Here is a tiny trained network, its code and every weight. The questions are about switching its units off for an input and a target symbol, where a switched-off unit gives its printed mean instead of its output.

import numpy as np


def w(rows, s, z=0):
    codes = np.array(rows[::2]) - 128.0
    scale = np.full(codes.shape[1], s)
    scale[-1] = z or s
    return codes * scale


def f(y):
    return np.maximum(y, 0)


def softmax(a):
    e = np.exp(a - a.max(-1, keepdims=True))
    return e / e.sum(-1, keepdims=True)


def log_softmax(a):
    a = a - a.max(-1, keepdims=True)
    return a - np.log(np.exp(a).sum(-1, keepdims=True))


def net(x, mask):
    ids = ['αβγδζηθλπσψω'.index(c) for c in x.split()]
    T = len(ids)
    res = E[ids] + P[:T]
    u = 0
    for l in range(3):
        r = res
        for j in range(3):
            rows = slice(3 * j, 3 * j + 3)
            q, k, v = (r @ M[l][rows].T for M in (Q, K, V))
            z = softmax(np.where(np.tri(T) > 0, q @ k.T / 3**0.5, -1e9)) @ v
            o = O[l][rows]
            res = res + np.where(mask[u + j], z, o[:, -1]) @ o[:, :-1]
        u += 3
        y = f(res @ A[l][:, :-1].T + A[l][:, -1])
        res = res + np.where(mask[u : u + 8], y, B[l][:, -1]) @ B[l][:, :-1]
        u += 8
    return log_softmax(res[-1] @ U[:, :-1].T + U[:, -1])


Q, K, V, O, A, B = {}, {}, {}, {}, {}, {}
E = w([
[136,116,87],'α',
[133,115,98],'β',
[164,119,111],'γ',
[101,110,91],'δ',
[130,115,98],'ζ',
[127,117,44],'η',
[72,108,70],'θ',
[101,114,43],'λ',
[68,106,135],'π',
[232,134,178],'σ',
[201,134,236],'ψ',
[110,126,255],'ω',
],0.0082)
P = w([
[163,116,108],'0',
[84,171,129],'1',
[196,106,90],'2',
[47,191,135],'3',
[193,83,98],'4',
[47,214,119],'5',
[188,63,106],'6',
[50,232,103],'7',
[186,46,115],'8',
[55,246,112],'9',
[188,29,113],'10',
[79,212,197],'11',
[228,22,168],'12',
[59,148,254],'13',
],0.008)
Q[0] = w([
[153,87,157],'0.h0',
[79,253,135],'0.h0',
[169,6,108],'0.h0',
[124,126,125],'0.h1',
[118,121,112],'0.h1',
[101,111,88],'0.h1',
[119,104,76],'0.h2',
[135,155,175],'0.h2',
[118,101,92],'0.h2',
],0.014)
K[0] = w([
[132,62,109],'0.h0',
[109,254,126],'0.h0',
[151,7,136],'0.h0',
[129,126,127],'0.h1',
[132,120,128],'0.h1',
[143,92,128],'0.h1',
[112,166,125],'0.h2',
[149,84,137],'0.h2',
[101,170,120],'0.h2',
],0.022)
V[0] = w([
[87,167,16],'0.h0',
[160,102,254],'0.h0',
[175,74,211],'0.h0',
[207,11,78],'0.h1',
[123,149,134],'0.h1',
[80,98,147],'0.h1',
[173,99,132],'0.h2',
[161,206,100],'0.h2',
[145,76,142],'0.h2',
],0.0075)
O[0] = w([
[122,50,233,233],'0.h0',
[120,234,21,9],'0.h0',
[155,186,12,52],'0.h0',
[73,66,28,210],'0.h1',
[134,136,153,120],'0.h1',
[207,167,96,88],'0.h1',
[92,142,197,136],'0.h2',
[73,2,94,170],'0.h2',
[120,199,206,116],'0.h2',
],0.0048,0.0016)
A[0] = w([
[87,139,39,151],'0.n0',
[128,128,128,128],'0.n1',
[119,110,183,85],'0.n2',
[128,128,128,127],'0.n3',
[56,114,150,250],'0.n4',
[74,148,126,227],'0.n5',
[255,110,143,203],'0.n6',
[180,77,42,195],'0.n7',
],0.0091,0.0022)
B[0] = w([
[121,255,65,169],'0.n0',
[128,128,128,128],'0.n1',
[130,190,168,168],'0.n2',
[128,128,128,128],'0.n3',
[89,163,205,229],'0.n4',
[91,121,190,186],'0.n5',
[235,87,163,224],'0.n6',
[184,121,37,254],'0.n7',
],0.007,0.0044)
Q[1] = w([
[87,254,125],'1.h0',
[56,214,205],'1.h0',
[155,16,153],'1.h0',
[132,108,138],'1.h1',
[115,65,127],'1.h1',
[120,69,139],'1.h1',
[119,191,160],'1.h2',
[131,69,101],'1.h2',
[143,46,86],'1.h2',
],0.0089)
K[1] = w([
[136,196,184],'1.h0',
[159,138,170],'1.h0',
[143,2,61],'1.h0',
[143,128,127],'1.h1',
[157,70,87],'1.h1',
[167,81,104],'1.h1',
[126,153,165],'1.h2',
[139,90,76],'1.h2',
[129,100,80],'1.h2',
],0.0097)
V[1] = w([
[195,110,140],'1.h0',
[63,129,130],'1.h0',
[80,151,97],'1.h0',
[172,140,134],'1.h1',
[174,133,31],'1.h1',
[125,139,254],'1.h1',
[116,160,197],'1.h2',
[125,159,196],'1.h2',
[164,94,54],'1.h2',
],0.0078)
O[1] = w([
[156,196,93,239],'1.h0',
[109,63,134,20],'1.h0',
[116,73,193,59],'1.h0',
[130,189,102,179],'1.h1',
[158,189,215,249],'1.h1',
[86,103,2,40],'1.h1',
[83,118,72,93],'1.h2',
[85,122,68,104],'1.h2',
[181,153,190,192],'1.h2',
],0.007,0.002)
A[1] = w([
[149,140,1,202],'1.n0',
[120,213,76,253],'1.n1',
[154,65,160,129],'1.n2',
[128,128,128,126],'1.n3',
[75,20,124,180],'1.n4',
[137,76,159,165],'1.n5',
[160,140,56,98],'1.n6',
[129,90,185,139],'1.n7',
],0.0098,0.0049)
B[1] = w([
[155,120,2,215],'1.n0',
[118,209,52,253],'1.n1',
[180,70,176,179],'1.n2',
[128,128,128,128],'1.n3',
[99,136,48,224],'1.n4',
[126,62,133,178],'1.n5',
[129,93,2,189],'1.n6',
[114,86,163,185],'1.n7',
],0.0083,0.0051)
Q[2] = w([
[94,16,152],'2.h0',
[181,130,161],'2.h0',
[66,110,82],'2.h0',
[102,3,154],'2.h1',
[89,247,137],'2.h1',
[111,39,153],'2.h1',
[161,54,182],'2.h2',
[113,228,153],'2.h2',
[142,20,103],'2.h2',
],0.0054)
K[2] = w([
[68,160,176],'2.h0',
[181,128,165],'2.h0',
[71,118,91],'2.h0',
[58,158,138],'2.h1',
[153,205,145],'2.h1',
[71,147,137],'2.h1',
[229,128,115],'2.h2',
[99,3,97],'2.h2',
[155,250,148],'2.h2',
],0.005)
V[2] = w([
[181,71,67],'2.h0',
[143,129,215],'2.h0',
[71,179,181],'2.h0',
[210,101,122],'2.h1',
[209,104,114],'2.h1',
[230,78,122],'2.h1',
[74,173,163],'2.h2',
[108,3,140],'2.h2',
[43,119,189],'2.h2',
],0.0059)
O[2] = w([
[95,127,239,222],'2.h0',
[131,205,68,47],'2.h0',
[162,121,21,35],'2.h0',
[110,199,202,237],'2.h1',
[114,181,195,245],'2.h1',
[98,203,207,254],'2.h1',
[137,205,40,102],'2.h2',
[142,173,254,46],'2.h2',
[151,224,117,42],'2.h2',
],0.0046,0.0048)
A[2] = w([
[143,74,62,183],'2.n0',
[89,255,85,194],'2.n1',
[109,17,217,189],'2.n2',
[128,126,128,124],'2.n3',
[45,97,190,140],'2.n4',
[208,184,218,194],'2.n5',
[180,118,86,255],'2.n6',
[154,177,113,230],'2.n7',
],0.0079,0.0059)
B[2] = w([
[54,94,95,162],'2.n0',
[235,234,132,234],'2.n1',
[254,49,123,202],'2.n2',
[125,129,126,128],'2.n3',
[193,106,82,191],'2.n4',
[44,114,181,254],'2.n5',
[51,76,91,212],'2.n6',
[62,141,117,210],'2.n7',
],0.0081,0.01)
U = w([
[55,121,161,98],'α',
[174,117,192,1],'β',
[54,126,165,189],'γ',
[15,104,190,191],'δ',
[226,133,50,123],'ζ',
[254,105,135,78],'η',
[106,82,120,176],'θ',
[238,82,76,132],'λ',
[38,79,80,168],'π',
[66,186,185,196],'σ',
[188,202,121,75],'ψ',
[52,149,41,81],'ω',
],0.0092,0.0045)

Each question gives the input, a string of symbols that net reads in full, and the target symbol t.
The units are the heads (3 rows each of Q, K, V and O) and the neurons (one row each of A and B). Each row of codes is followed by its name. A weight is (code - 128) times the scale printed after its matrix; where a second scale follows, it is the last column's (O, A, B and U).
mask holds one flag per unit, layer by layer, with each layer's heads first. A switched-off unit (its flag False) gives its mean, the last column of its rows in O or B, instead of its output. The means were averaged over made-up inputs and are rounded, as every weight is.
A unit's drop is (log p(t) with every unit on - log p(t) with that unit switched off) / (log p(t) with every unit on - log p(t) with every unit switched off).
The circuit of an input: a set's keep is (log p(t) with only the set's units on - log p(t) with every unit switched off) / (log p(t) with every unit on - log p(t) with every unit switched off). Starting from the 12 units with the biggest drops (on a tie, the unit counted first), units are removed one at a time, each time the one whose removal leaves the highest keep (on an exact tie, the one counted first), for as long as the keep stays at least 0.8.
units of the circuit, in order: the units of the circuit, biggest drop first
unit that matters most: the unit with the biggest drop
top k neurons: the k neurons with the biggest drops, biggest first
top k neurons in layer l: the k neurons of layer l with the biggest drops, biggest first
input α α λ γ ψ β ω ζ ζ, target ω: units of the circuit, in order	[0.h0; 2.n2; 2.n0; 1.n0]
input η π η η σ ψ θ ζ, target ψ: units of the circuit, in order	[2.n1; 1.n1]
input α π ψ σ λ δ σ α η α σ, target β: unit that matters most	1.h2
input ζ ζ γ δ δ β ψ γ ω λ σ σ ζ, target ψ: top 2 neurons	[0.n6; 2.n1]
input η α π λ π ζ, target π: units of the circuit, in order	[0.h0; 1.h1; 2.h1; 2.n1]
input λ α ψ δ, target ψ: units of the circuit, in order	[2.n1; 0.n6; 1.h0; 1.n1]
input σ α ω ψ η ζ ω α θ, target ω: top 4 neurons	[0.n0; 2.n2; 2.n6; 2.n0]
input γ γ ω α ψ π ω δ α ζ γ σ α, target σ: top 2 neurons	[0.n7; 2.n5]
input α ψ ζ α, target ψ: top 2 neurons in layer 2	[2.n1; 2.n5]
input λ η ψ λ β λ λ α, target λ: top 4 neurons	[2.n2; 2.n5; 2.n4; 0.n0]
input λ δ γ δ α ψ α π σ σ α ψ ζ η, target ψ: top 2 neurons	[2.n1; 0.n6]
input ψ γ η ζ β ω ψ γ α η σ, target δ: top 3 neurons	[2.n5; 0.n6; 2.n1]
input ψ θ α γ σ ψ α α ψ, target δ: top 4 neurons	[2.n5; 0.n0; 0.n6; 2.n1]
input ζ γ ζ η σ γ π θ θ η λ α α, target η: top 2 neurons in layer 0	[0.n6; 0.n7]
input ζ η γ ω γ α α ω γ λ β η, target λ: top 2 neurons in layer 0	[0.n0; 0.n7]
input α γ θ θ α λ λ π λ α θ α π α, target π: top 3 neurons	[0.n4; 0.n2; 1.n4]
input η γ η π, target π: unit that matters most	1.h0
input ζ θ ω σ ψ ω γ α η θ π, target η: top 2 neurons	[2.n2; 1.n0]
input α θ π η α α α α ψ, target δ: top 4 neurons	[0.n6; 2.n5; 2.n1; 0.n0]
input ζ ζ λ λ π α η λ ζ δ, target λ: unit that matters most	0.h0
input π ψ α λ, target ψ: top 3 neurons	[2.n1; 0.n0; 2.n5]
input α α σ π γ, target ψ: top 2 neurons	[2.n1; 1.n1]
input ζ α α α ζ ω α β ζ π α λ, target π: top 2 neurons in layer 1	[1.n4; 1.n1]
input γ θ ζ γ ω η ζ, target ω: top 2 neurons	[2.n6; 2.n2]
input γ ω ζ π π η, target π: top 2 neurons in layer 2	[2.n1; 2.n0]
input α η α α ψ α γ ψ η, target σ: top 2 neurons	[0.n7; 0.n4]
input ψ ζ β α α σ α γ η, target δ: unit that matters most	1.h2
input ψ γ λ ζ α π λ λ α δ α π ζ α, target π: top 2 neurons in layer 0	[0.n4; 0.n2]
